Below is a small trained network, with its code and all its weights. Each question gives an input and a class and asks what happens when units are switched off, that is, made to give their printed mean instead of their output.

import numpy as np


def w(rows, s, z=0):
    codes = np.array(rows[::2]) - 128.0
    scale = np.full(codes.shape[1], s)
    scale[-1] = z or s
    return codes * scale


def f(y):
    return y / 2 * (1 + np.tanh(0.7978845608 * (y + 0.044715 * y**3)))


def log_softmax(a):
    a = a - a.max(-1, keepdims=True)
    return a - np.log(np.exp(a).sum(-1, keepdims=True))


def net(x, mask):
    res = np.array(x, float).reshape(1, 7) / 4 @ E
    y = f(res @ A[0][:, :-1].T + A[0][:, -1])
    res = res + np.where(mask, y, B[0][:, -1]) @ B[0][:, :-1]
    return log_softmax(res[-1] @ U[:, :-1].T + U[:, -1])


A, B = {}, {}
E = w([
[129,128,127,127,127,129],'x0',
[126,153,136,142,2,119],'x1',
[100,227,158,139,150,33],'x2',
[128,128,128,128,128,127],'x3',
[129,128,128,128,128,128],'x4',
[127,128,128,128,127,127],'x5',
[123,161,20,57,123,125],'x6',
],0.0091)
A[0] = w([
[127,61,108,123,179,145,187],'N0',
[128,128,128,128,128,128,122],'N1',
[123,110,181,145,129,132,254],'N2',
[132,135,132,128,137,129,134],'N3',
[125,76,112,133,38,139,136],'N4',
[121,154,131,133,172,121,125],'N5',
[128,63,110,122,176,143,184],'N6',
[117,185,140,132,206,100,140],'N7',
[114,165,134,135,105,116,112],'N8',
[126,126,131,130,125,131,149],'N9',
[129,115,124,129,104,138,121],'N10',
[130,131,133,129,131,129,154],'N11',
[124,95,118,131,73,137,138],'N12',
[126,122,126,129,119,131,134],'N13',
[121,214,152,140,79,103,80],'N14',
[127,127,132,130,126,130,178],'N15',
[132,91,116,123,147,128,143],'N16',
[124,125,123,125,121,130,107],'N17',
[130,138,129,128,147,123,119],'N18',
[124,131,119,125,130,129,114],'N19',
[123,174,4,68,124,134,183],'N20',
[128,128,135,130,127,130,166],'N21',
[126,123,146,134,128,130,190],'N22',
[128,132,125,127,133,128,109],'N23',
[125,135,113,121,132,129,123],'N24',
[131,133,134,128,133,131,163],'N25',
[128,127,139,132,127,131,178],'N26',
[119,162,132,135,181,119,129],'N27',
[127,124,128,129,123,129,145],'N28',
[114,166,135,133,103,115,109],'N29',
],0.022,0.0065)
B[0] = w([
[124,166,80,157,148,113,195],'N0',
[128,128,128,126,128,128,127],'N1',
[126,145,166,207,125,133,185],'N2',
[128,124,132,129,139,126,130],'N3',
[131,110,156,111,34,136,197],'N4',
[126,107,159,114,150,131,153],'N5',
[123,165,82,154,146,116,191],'N6',
[134,86,197,109,178,137,188],'N7',
[125,152,104,131,140,129,148],'N8',
[128,131,130,136,123,126,132],'N9',
[127,126,133,116,101,122,142],'N10',
[129,127,130,137,133,127,133],'N11',
[127,123,143,115,65,127,170],'N12',
[127,129,127,127,114,124,132],'N13',
[125,180,70,155,162,118,177],'N14',
[128,131,130,141,124,126,138],'N15',
[125,147,107,125,130,130,152],'N16',
[130,126,124,120,121,129,127],'N17',
[126,119,137,121,141,128,134],'N18',
[127,131,130,115,129,130,128],'N19',
[128,105,74,3,139,127,250],'N20',
[129,131,132,144,127,126,136],'N21',
[130,133,140,162,127,128,146],'N22',
[127,128,131,119,133,128,126],'N23',
[124,136,134,106,131,130,135],'N24',
[129,127,131,137,136,126,135],'N25',
[129,132,135,150,126,126,140],'N26',
[129,102,170,111,154,132,161],'N27',
[127,130,127,132,120,126,132],'N28',
[125,153,102,131,140,128,149],'N29',
],0.054,0.02)
U = w([
[107,220,90,245,164,97,251],'0',
[109,189,19,100,175,92,110],'1',
[142,89,225,190,37,161,128],'2',
[146,33,136,65,52,155,44],'3',
[147,63,253,185,163,162,121],'4',
[147,29,177,56,172,153,49],'5',
],0.0045,0.002)

Each question gives the input, the list of numbers given to net, and the class t.
The units are the neurons (one row each of A and B). Each row of codes is followed by its name. A weight is (code - 128) times the scale printed after its matrix; where a second scale follows, it is the last column's (A, B and U).
mask holds one flag per neuron, in row order. A switched-off neuron (its flag False) gives its mean, the last column of its row in B, instead of its output. The means were averaged over made-up inputs and are rounded, as every weight is.
A unit's drop is (log p(t) with every unit on - log p(t) with that unit switched off) / (log p(t) with every unit on - log p(t) with every unit switched off).
The circuit of an input: a set's keep is (log p(t) with only the set's units on - log p(t) with every unit switched off) / (log p(t) with every unit on - log p(t) with every unit switched off). Starting from the 12 units with the biggest drops (on a tie, the unit counted first), units are removed one at a time, each time the one whose removal leaves the highest keep (on an exact tie, the one counted first), for as long as the keep stays at least 0.8.
circuit, biggest first: the units of the circuit, biggest drop first
most important unit: the unit with the biggest drop
k most important neurons: the k neurons with the biggest drops, biggest first
drop of u: that unit's drop, to one decimal
input [-2,8,-1,6,-7,-5,-7], class 2: most important unit : N4
input [5,7,-1,-3,-1,-7,0], class 2: circuit, biggest first : N20, N4
input [2,0,4,-7,8,3,-2], class 4: circuit, biggest first : N20, N7
input [-1,0,4,7,-7,2,4], class 5: 3 most important neurons : N0, N6, N7
input [-4,-6,0,-2,-6,0,0], class 0: 2 most important neurons : N20, N0
input [8,-5,1,2,-6,-5,-4], class 4: circuit, biggest first : N7, N20
input [-3,-4,1,-1,6,7,-6], class 4: 2 most important neurons : N14, N7
input [-4,0,2,0,-7,6,-6], class 4: 2 most important neurons : N0, N6
input [0,6,0,8,6,-6,1], class 3: 3 most important neurons : N4, N0, N6
input [-5,-8,0,6,-3,-8,-6], class 0: 2 most important neurons : N0, N6
input [-3,-2,8,1,5,7,-3], class 4: 2 most important neurons : N20, N7
input [5,1,-8,2,0,-8,-6], class 2: 3 most important neurons : N4, N14, N12
input [0,-4,1,-2,-1,-5,7], class 5: 2 most important neurons : N14, N7
input [4,-8,2,-2,6,-5,1], class 5: circuit, biggest first : N7
input [1,-2,0,2,8,-3,-5], class 0: drop of N4 : 0.2
input [-2,7,-2,-2,1,8,7], class 3: drop of N24 : 0.0
input [8,7,-6,6,-2,8,0], class 2: drop of N20 : 0.9
input [6,-2,0,7,0,-6,-1], class 0: drop of N20 : 1.0
